Here is a tiny trained network, its code and every weight. The questions are about switching its units off for an input and a class, where a switched-off unit gives its printed mean instead of its output.

import numpy as np


def w(rows, s, z=0):
    codes = np.array(rows[::2]) - 128.0
    scale = np.full(codes.shape[1], s)
    scale[-1] = z or s
    return codes * scale


def f(y):
    return y / 2 * (1 + np.tanh(0.7978845608 * (y + 0.044715 * y**3)))


def log_softmax(a):
    a = a - a.max(-1, keepdims=True)
    return a - np.log(np.exp(a).sum(-1, keepdims=True))


def net(x, mask):
    res = np.array(x, float).reshape(1, 7) / 4 @ E
    y = f(res @ A[0][:, :-1].T + A[0][:, -1])
    res = res + np.where(mask, y, B[0][:, -1]) @ B[0][:, :-1]
    return log_softmax(res[-1] @ U[:, :-1].T + U[:, -1])


A, B = {}, {}
E = w([
[228,111,145,231],'x0',
[159,150,50,5],'x1',
[170,70,254,48],'x2',
[121,161,192,95],'x3',
[4,42,138,151],'x4',
[32,175,161,166],'x5',
[130,87,149,42],'x6',
],0.0065)
A[0] = w([
[90,185,78,153,108],'neuron 1',
[136,178,179,65,46],'neuron 2',
[144,214,92,94,150],'neuron 3',
[139,96,177,137,111],'neuron 4',
[101,87,170,114,69],'neuron 5',
[9,103,227,192,31],'neuron 6',
[216,118,96,163,143],'neuron 7',
[116,116,157,129,132],'neuron 8',
[135,184,120,93,23],'neuron 9',
[125,150,51,132,158],'neuron 10',
[96,141,141,140,91],'neuron 11',
[99,52,147,94,3],'neuron 12',
[84,2,164,81,21],'neuron 13',
[74,196,30,153,12],'neuron 14',
[100,96,181,123,109],'neuron 15',
[101,91,172,96,66],'neuron 16',
[200,79,240,205,26],'neuron 17',
[170,103,144,210,15],'neuron 18',
[158,119,144,176,7],'neuron 19',
],0.011,0.0036)
B[0] = w([
[98,54,153,130,192],'neuron 1',
[234,155,159,107,174],'neuron 2',
[180,51,200,108,210],'neuron 3',
[159,208,126,143,159],'neuron 4',
[95,189,135,87,151],'neuron 5',
[124,155,251,204,255],'neuron 6',
[180,85,49,164,224],'neuron 7',
[136,163,146,131,141],'neuron 8',
[168,108,167,78,145],'neuron 9',
[110,58,126,132,200],'neuron 10',
[121,119,166,123,138],'neuron 11',
[86,185,91,56,151],'neuron 12',
[79,200,61,36,195],'neuron 13',
[43,35,136,95,219],'neuron 14',
[107,190,159,95,163],'neuron 15',
[137,203,125,99,157],'neuron 16',
[218,164,46,199,241],'neuron 17',
[39,129,69,212,180],'neuron 18',
[56,157,64,150,143],'neuron 19',
],0.018,0.007)
U = w([
[176,111,148,21,102],'0',
[72,197,181,128,65],'1',
[87,213,100,1,109],'2',
[141,170,44,127,104],'3',
[61,57,119,67,106],'4',
[137,144,163,91,254],'5',
[139,66,69,36,183],'6',
],0.009,0.0046)

Each question gives the input, the list of numbers given to net, and the class t.
The units are the neurons (one row each of A and B). Each row of codes is followed by its name. A weight is (code - 128) times the scale printed after its matrix; where a second scale follows, it is the last column's (A, B and U).
mask holds one flag per neuron, in row order. A switched-off neuron (its flag False) gives its mean, the last column of its row in B, instead of its output. The means were averaged over made-up inputs and are rounded, as every weight is.
A unit's drop is (log p(t) with every unit on - log p(t) with that unit switched off) / (log p(t) with every unit on - log p(t) with every unit switched off).
The circuit of an input: a set's keep is (log p(t) with only the set's units on - log p(t) with every unit switched off) / (log p(t) with every unit on - log p(t) with every unit switched off). Starting from the 12 units with the biggest drops (on a tie, the unit counted first), units are removed one at a time, each time the one whose removal leaves the highest keep (on an exact tie, the one counted first), for as long as the keep stays at least 0.8.
circuit, biggest first: the units of the circuit, biggest drop first
k most important neurons: the k neurons with the biggest drops, biggest first
drop of u: that unit's drop, to one decimal
input [2,-3,6,-4,6,-3,1], class 2: circuit, biggest first : [neuron 13]
input [7,3,4,3,-2,8,-1], class 3: circuit, biggest first : [neuron 17; neuron 6]
input [-3,4,3,-7,-2,-5,6], class 2: circuit, biggest first : [neuron 13; neuron 12]
input [-8,7,-7,3,-7,6,8], class 0: 4 most important neurons : [neuron 2; neuron 3; neuron 9; neuron 18]
input [-2,1,6,0,-2,0,-3], class 2: 2 most important neurons : [neuron 6; neuron 3]
input [4,-8,-3,7,1,0,5], class 1: 2 most important neurons : [neuron 6; neuron 7]
input [8,3,-5,-1,-2,1,-1], class 6: 2 most important neurons : [neuron 7; neuron 6]
input [8,1,-7,-7,-6,-6,8], class 6: 2 most important neurons : [neuron 17; neuron 10]
input [8,-3,0,1,7,0,4], class 1: 3 most important neurons : [neuron 6; neuron 7; neuron 15]
input [4,-4,-1,7,0,1,4], class 3: 2 most important neurons : [neuron 17; neuron 3]
input [3,4,-8,-2,-5,0,1], class 4: 2 most important neurons : [neuron 14; neuron 17]
input [-7,-1,-5,6,-3,7,5], class 4: 3 most important neurons : [neuron 14; neuron 1; neuron 17]
input [8,6,1,2,-3,1,3], class 6: 2 most important neurons : [neuron 6; neuron 7]
input [-3,-5,1,6,8,-3,6], class 2: drop of neuron 13 : 0.7
input [3,1,7,0,-7,0,5], class 3: drop of neuron 4 : 0.1
input [6,3,-3,3,2,4,-2], class 4: drop of neuron 5 : 0.0
input [-2,0,6,8,6,2,-5], class 1: drop of neuron 12 : -0.1
